Below is a small trained network, with its code and all its weights. Each question gives an input and a class and asks what happens when units are switched off, that is, made to give their printed mean instead of their output.

import numpy as np


def w(rows, s, z=0):
    codes = np.array(rows[::2]) - 128.0
    scale = np.full(codes.shape[1], s)
    scale[-1] = z or s
    return codes * scale


def f(y):
    return y / 2 * (1 + np.tanh(0.7978845608 * (y + 0.044715 * y**3)))


def log_softmax(a):
    a = a - a.max(-1, keepdims=True)
    return a - np.log(np.exp(a).sum(-1, keepdims=True))


def net(x, mask):
    res = np.array(x, float).reshape(1, 6) / 4 @ E
    y = f(res @ A[0][:, :-1].T + A[0][:, -1])
    res = res + np.where(mask, y, B[0][:, -1]) @ B[0][:, :-1]
    return log_softmax(res[-1] @ U[:, :-1].T + U[:, -1])


A, B = {}, {}
E = w([
[108,52,143,180,229,161,165,119,54,229],'x0',
[44,147,179,146,153,57,158,135,39,190],'x1',
[118,2,130,59,202,166,200,37,231,101],'x2',
[124,128,137,143,139,112,109,118,132,156],'x3',
[218,75,23,158,207,196,117,28,144,83],'x4',
[164,147,73,226,109,175,77,80,90,96],'x5',
],0.0059)
A[0] = w([
[74,84,154,79,167,119,212,147,171,105,192],'neuron 1',
[202,121,80,98,111,167,96,125,243,6,218],'neuron 2',
[42,76,197,23,154,110,208,122,193,154,216],'neuron 3',
[254,108,55,142,181,245,121,38,113,144,252],'neuron 4',
[160,82,98,204,224,172,162,105,78,154,176],'neuron 5',
[111,198,119,247,171,118,86,129,58,193,241],'neuron 6',
],0.0061,0.0032)
B[0] = w([
[134,167,162,164,253,156,202,58,193,188,184],'neuron 1',
[250,224,80,85,130,173,111,69,236,125,243],'neuron 2',
[120,159,192,218,228,130,215,39,160,206,218],'neuron 3',
[99,58,71,63,176,253,87,165,168,67,254],'neuron 4',
[29,13,124,146,165,149,150,169,110,84,202],'neuron 5',
[44,122,160,104,50,148,35,197,106,125,227],'neuron 6',
],0.0068,0.0083)
U = w([
[70,19,86,120,164,164,97,144,116,78,44],'0',
[111,122,224,196,190,94,195,71,141,183,110],'1',
[98,201,195,133,49,50,71,182,9,145,254],'2',
[254,158,39,90,146,149,103,70,197,84,113],'3',
],0.0081,0.0024)

Each question gives the input, the list of numbers given to net, and the class t.
The units are the neurons (one row each of A and B). Each row of codes is followed by its name. A weight is (code - 128) times the scale printed after its matrix; where a second scale follows, it is the last column's (A, B and U).
mask holds one flag per neuron, in row order. A switched-off neuron (its flag False) gives its mean, the last column of its row in B, instead of its output. The means were averaged over made-up inputs and are rounded, as every weight is.
A unit's drop is (log p(t) with every unit on - log p(t) with that unit switched off) / (log p(t) with every unit on - log p(t) with every unit switched off).
The circuit of an input: a set's keep is (log p(t) with only the set's units on - log p(t) with every unit switched off) / (log p(t) with every unit on - log p(t) with every unit switched off). Starting from all 6 units, units are removed one at a time, each time the one whose removal leaves the highest keep (on an exact tie, the one counted first), for as long as the keep stays at least 0.8.
units of the circuit, in order: the units of the circuit, biggest drop first
unit that matters most: the unit with the biggest drop
k most important neurons: the k neurons with the biggest drops, biggest first
drop when u is switched off: that unit's drop, to one decimal
input [-4,1,-8,6,8,8], class 0: units of the circuit, in order : [neuron 6; neuron 4]
input [2,-1,5,-2,4,7], class 0: unit that matters most : neuron 5
input [2,-8,-1,-6,-6,-4], class 1: units of the circuit, in order : [neuron 4; neuron 3]
input [-2,-5,-3,-5,-6,8], class 2: 2 most important neurons : [neuron 4; neuron 1]
input [4,4,-6,0,3,2], class 2: 2 most important neurons : [neuron 6; neuron 4]
input [3,-2,-3,8,-2,6], class 2: units of the circuit, in order : [neuron 6; neuron 4]
input [4,-7,-8,4,1,-2], class 2: 2 most important neurons : [neuron 2; neuron 6]
input [0,-6,3,-6,-4,-4], class 1: 3 most important neurons : [neuron 3; neuron 4; neuron 1]
input [2,-5,-2,4,6,7], class 0: 2 most important neurons : [neuron 5; neuron 4]
input [-1,-5,-3,-7,-6,6], class 2: 2 most important neurons : [neuron 4; neuron 1]
input [0,-1,-5,7,8,-6], class 0: drop when neuron 4 is switched off : 0.2
input [-3,0,3,-7,-6,1], class 1: drop when neuron 4 is switched off : 0.1
input [6,7,-4,3,5,2], class 0: drop when neuron 5 is switched off : 0.5
input [3,-2,-4,0,0,8], class 0: unit that matters most : neuron 4
